Below is a small trained network, with its code and all its weights. Each question gives an input and a target symbol and asks what happens when units are switched off, that is, made to give their printed mean instead of their output.

import numpy as np


def w(rows, s, z=0):
    codes = np.array(rows[::2]) - 128.0
    scale = np.full(codes.shape[1], s)
    scale[-1] = z or s
    return codes * scale


def f(y):
    return np.maximum(y, 0)


def softmax(a):
    e = np.exp(a - a.max(-1, keepdims=True))
    return e / e.sum(-1, keepdims=True)


def log_softmax(a):
    a = a - a.max(-1, keepdims=True)
    return a - np.log(np.exp(a).sum(-1, keepdims=True))


def net(x, mask):
    ids = ['γεστφψ'.index(c) for c in x.split()]
    T = len(ids)
    res = E[ids] + P[:T]
    r = res
    for j in range(3):
        rows = slice(2 * j, 2 * j + 2)
        q, k, v = (r @ M[0][rows].T for M in (Q, K, V))
        z = softmax(np.where(np.tri(T) > 0, q @ k.T / 2**0.5, -1e9)) @ v
        o = O[0][rows]
        res = res + np.where(mask[j], z, o[:, -1]) @ o[:, :-1]
    y = f(res @ A[0][:, :-1].T + A[0][:, -1])
    res = res + np.where(mask[3:15], y, B[0][:, -1]) @ B[0][:, :-1]
    return log_softmax(res[-1] @ U[:, :-1].T + U[:, -1])


Q, K, V, O, A, B = {}, {}, {}, {}, {}, {}
E = w([
[162,58,119,188,168,162],'γ',
[159,106,8,88,118,160],'ε',
[188,98,83,197,111,81],'σ',
[118,178,216,68,182,57],'τ',
[186,107,174,83,98,147],'φ',
[144,175,89,177,189,170],'ψ',
],0.013)
P = w([
[45,112,95,113,215,85],'0',
[227,146,118,164,84,184],'1',
[243,126,122,137,111,157],'2',
[250,117,128,123,138,129],'3',
[250,104,132,106,165,117],'4',
[254,103,142,102,173,96],'5',
[242,91,139,102,187,92],'6',
],0.0072)
Q[0] = w([
[149,115,182,145,191,85],'head 0',
[117,148,145,194,72,150],'head 0',
[155,119,82,137,142,151],'head 1',
[67,182,154,105,56,141],'head 1',
[9,100,154,151,100,143],'head 2',
[237,95,138,136,159,129],'head 2',
],0.013)
K[0] = w([
[57,75,43,57,106,114],'head 0',
[200,171,157,90,19,245],'head 0',
[142,215,147,58,82,113],'head 1',
[157,30,92,200,88,210],'head 1',
[220,151,92,60,41,155],'head 2',
[2,184,190,151,206,96],'head 2',
],0.0091)
V[0] = w([
[119,101,125,170,98,50],'head 0',
[186,192,223,125,154,130],'head 0',
[246,167,79,144,101,163],'head 1',
[101,173,87,159,177,149],'head 1',
[161,67,67,164,127,167],'head 2',
[203,85,172,102,96,142],'head 2',
],0.011)
O[0] = w([
[255,163,111,186,74,42,131],'head 0',
[98,116,214,203,202,117,35],'head 0',
[17,76,34,172,104,52,252],'head 1',
[166,152,56,194,199,112,132],'head 1',
[186,32,210,104,218,119,147],'head 2',
[126,140,64,201,216,114,40],'head 2',
],0.0077,0.0027)
A[0] = w([
[29,147,205,73,165,194,159],'neuron 0',
[88,152,72,139,41,158,111],'neuron 1',
[3,100,149,102,221,170,186],'neuron 2',
[83,155,81,145,133,142,193],'neuron 3',
[109,177,86,222,196,100,179],'neuron 4',
[132,188,196,24,155,51,17],'neuron 5',
[164,65,216,81,169,146,165],'neuron 6',
[109,159,78,156,143,136,231],'neuron 7',
[91,146,92,145,149,159,175],'neuron 8',
[163,182,158,82,92,221,5],'neuron 9',
[127,72,73,123,222,108,95],'neuron 10',
[27,187,131,142,87,119,133],'neuron 11',
],0.0065,0.003)
B[0] = w([
[114,135,146,82,2,83,162],'neuron 0',
[100,152,101,93,151,181,168],'neuron 1',
[99,111,212,88,56,89,165],'neuron 2',
[69,129,132,141,118,135,167],'neuron 3',
[77,140,186,179,118,62,196],'neuron 4',
[189,125,66,120,168,207,172],'neuron 5',
[75,101,149,84,141,203,221],'neuron 6',
[67,120,115,149,126,87,204],'neuron 7',
[84,134,123,168,141,112,159],'neuron 8',
[102,189,159,138,85,144,175],'neuron 9',
[109,206,152,181,149,158,254],'neuron 10',
[173,153,97,164,205,180,142],'neuron 11',
],0.0084,0.0044)
U = w([
[210,91,130,153,244,211,117],'γ',
[62,129,1,99,85,152,147],'ε',
[237,121,116,161,92,32,166],'σ',
[156,209,136,122,86,174,3],'τ',
[81,65,200,47,18,86,158],'φ',
[26,162,161,170,129,72,171],'ψ',
],0.0055,0.003)

Each question gives the input, a string of symbols that net reads in full, and the target symbol t.
The units are the heads (2 rows each of Q, K, V and O) and the neurons (one row each of A and B). Each row of codes is followed by its name. A weight is (code - 128) times the scale printed after its matrix; where a second scale follows, it is the last column's (O, A, B and U).
mask holds one flag per unit, heads first, then neurons. A switched-off unit (its flag False) gives its mean, the last column of its rows in O or B, instead of its output. The means were averaged over made-up inputs and are rounded, as every weight is.
A unit's drop is (log p(t) with every unit on - log p(t) with that unit switched off) / (log p(t) with every unit on - log p(t) with every unit switched off).
The circuit of an input: a set's keep is (log p(t) with only the set's units on - log p(t) with every unit switched off) / (log p(t) with every unit on - log p(t) with every unit switched off). Starting from the 12 units with the biggest drops (on a tie, the unit counted first), units are removed one at a time, each time the one whose removal leaves the highest keep (on an exact tie, the one counted first), for as long as the keep stays at least 0.8.
units of the circuit, in order: the units of the circuit, biggest drop first
most important unit: the unit with the biggest drop
top k neurons: the k neurons with the biggest drops, biggest first
heads that matter: for each layer, one digit per head in row order, 1 if its drop is at least 0.15 and else 0, layers parted by /
drop of u: that unit's drop, to one decimal
input ε γ ε τ, target ε: units of the circuit, in order -> [head 0; head 2; head 1]
input γ σ σ ψ, target ψ: top 2 neurons -> [neuron 4; neuron 10]
input τ ψ γ, target τ: units of the circuit, in order -> [head 1; head 2]
input τ σ γ τ ε γ τ, target τ: units of the circuit, in order -> [head 2; head 1; neuron 5]
input φ ψ τ γ, target ψ: units of the circuit, in order -> [head 2; head 0; neuron 4]
input ψ τ ψ, target φ: heads that matter -> 101
input ψ τ σ γ, target φ: most important unit -> head 2
input φ γ ε τ φ γ, target ψ: units of the circuit, in order -> [head 2; neuron 4]
input φ τ σ σ, target ψ: top 2 neurons -> [neuron 4; neuron 7]
input σ τ ε τ φ ψ τ, target σ: units of the circuit, in order -> [head 0; head 2; neuron 6]
input ε φ ψ, target ψ: units of the circuit, in order -> [head 1; head 0; neuron 4]
input ε ε τ σ, target ε: units of the circuit, in order -> [head 2; head 0]
input φ τ τ ψ τ φ ε, target ψ: units of the circuit, in order -> [head 0; head 2; neuron 4]
input ψ ε ε σ τ σ, target φ: top 2 neurons -> [neuron 6; neuron 10]
input ε φ ε, target φ: top neuron -> [neuron 2]
input γ ε ε ψ ε τ, target γ: heads that matter -> 001
input φ ε ψ φ ψ ε, target ψ: top 2 neurons -> [neuron 10; neuron 2]
input γ φ γ, target φ: heads that matter -> 111
input ε γ τ φ γ, target ε: drop of head 0 -> 0.5
input γ τ σ, target γ: drop of head 1 -> 0.2
input τ σ ε ψ ε σ, target τ: drop of head 1 -> 0.9
input ε τ φ σ, target ε: units of the circuit, in order -> [head 2]
